Here is a tiny trained network, its code and every weight. The questions are about switching its units off for an input and a class, where a switched-off unit gives its printed mean instead of its output.

import numpy as np


def w(rows, s, z=0):
    codes = np.array(rows[::2]) - 128.0
    scale = np.full(codes.shape[1], s)
    scale[-1] = z or s
    return codes * scale


def f(y):
    return y / 2 * (1 + np.tanh(0.7978845608 * (y + 0.044715 * y**3)))


def log_softmax(a):
    a = a - a.max(-1, keepdims=True)
    return a - np.log(np.exp(a).sum(-1, keepdims=True))


def net(x, mask):
    res = np.array(x, float).reshape(1, 2) / 4 @ E
    y = f(res @ A[0][:, :-1].T + A[0][:, -1])
    res = res + np.where(mask, y, B[0][:, -1]) @ B[0][:, :-1]
    return log_softmax(res[-1] @ U[:, :-1].T + U[:, -1])


A, B = {}, {}
E = w([
[81,123,143,130,168,91,56,26],'x0',
[50,59,80,2,172,186,128,109],'x1',
],0.013)
A[0] = w([
[66,122,184,171,140,126,92,50,60],'N1',
[102,183,179,179,99,3,54,195,254],'N2',
[145,89,94,153,136,84,91,20,83],'N3',
[197,129,124,61,115,194,209,254,182],'N4',
[113,133,97,33,124,151,217,51,59],'N5',
[62,104,32,69,80,210,115,49,126],'N6',
[31,142,164,105,151,46,7,40,177],'N7',
[228,144,235,196,86,44,56,81,80],'N8',
],0.0083,0.0088)
B[0] = w([
[181,232,104,146,41,6,119,182,158],'N1',
[76,96,128,92,114,211,130,141,232],'N2',
[181,170,90,182,108,118,139,138,162],'N3',
[147,94,65,126,123,143,99,109,250],'N4',
[150,175,149,175,37,117,192,184,179],'N5',
[97,113,151,131,137,129,200,192,229],'N6',
[172,86,98,88,128,198,150,86,238],'N7',
[109,108,143,120,66,143,123,183,210],'N8',
],0.014,0.015)
U = w([
[125,118,173,124,101,156,187,175,96],'0',
[248,116,77,120,112,151,119,125,89],'1',
[73,65,127,84,178,183,108,92,254],'2',
[117,162,173,126,136,67,120,126,105],'3',
[118,161,153,140,137,97,148,131,95],'4',
[158,141,177,144,165,111,114,93,100],'5',
[118,153,164,143,137,121,129,101,89],'6',
[144,148,162,128,148,83,117,132,97],'7',
],0.017,0.0084)

Each question gives the input, the list of numbers given to net, and the class t.
The units are the neurons (one row each of A and B). Each row of codes is followed by its name. A weight is (code - 128) times the scale printed after its matrix; where a second scale follows, it is the last column's (A, B and U).
mask holds one flag per neuron, in row order. A switched-off neuron (its flag False) gives its mean, the last column of its row in B, instead of its output. The means were averaged over made-up inputs and are rounded, as every weight is.
A unit's drop is (log p(t) with every unit on - log p(t) with that unit switched off) / (log p(t) with every unit on - log p(t) with every unit switched off).
The circuit of an input: a set's keep is (log p(t) with only the set's units on - log p(t) with every unit switched off) / (log p(t) with every unit on - log p(t) with every unit switched off). Starting from all 8 units, units are removed one at a time, each time the one whose removal leaves the highest keep (on an exact tie, the one counted first), for as long as the keep stays at least 0.8.
units of the circuit, in order: the units of the circuit, biggest drop first
top k neurons: the k neurons with the biggest drops, biggest first
drop when u is switched off: that unit's drop, to one decimal
input [4,3], class 1: units of the circuit, in order -> N2
input [0,-3], class 2: units of the circuit, in order -> N5, N1
input [0,1], class 2: top 2 neurons -> N5, N1
input [4,1], class 1: top 2 neurons -> N1, N2
input [4,5], class 0: units of the circuit, in order -> N6, N5
input [6,-7], class 0: top 3 neurons -> N8, N2, N4
input [-4,1], class 1: top 3 neurons -> N2, N6, N4
input [-6,5], class 1: top 3 neurons -> N4, N2, N8
input [3,0], class 2: top 2 neurons -> N5, N4
input [-3,1], class 2: top 3 neurons -> N1, N5, N3
input [6,-8], class 0: top 2 neurons -> N8, N2
input [1,1], class 2: top 2 neurons -> N5, N1
input [5,6], class 0: top 2 neurons -> N6, N4
input [-1,8], class 0: top neuron -> N5
input [0,2], class 2: top 2 neurons -> N1, N5
input [-5,-3], class 1: top 2 neurons -> N6, N4
input [5,8], class 0: drop when N6 is switched off -> 0.4
input [2,-1], class 2: drop when N5 is switched off -> 0.2
input [-7,2], class 1: drop when N4 is switched off -> 0.0
input [0,7], class 0: units of the circuit, in order -> N5
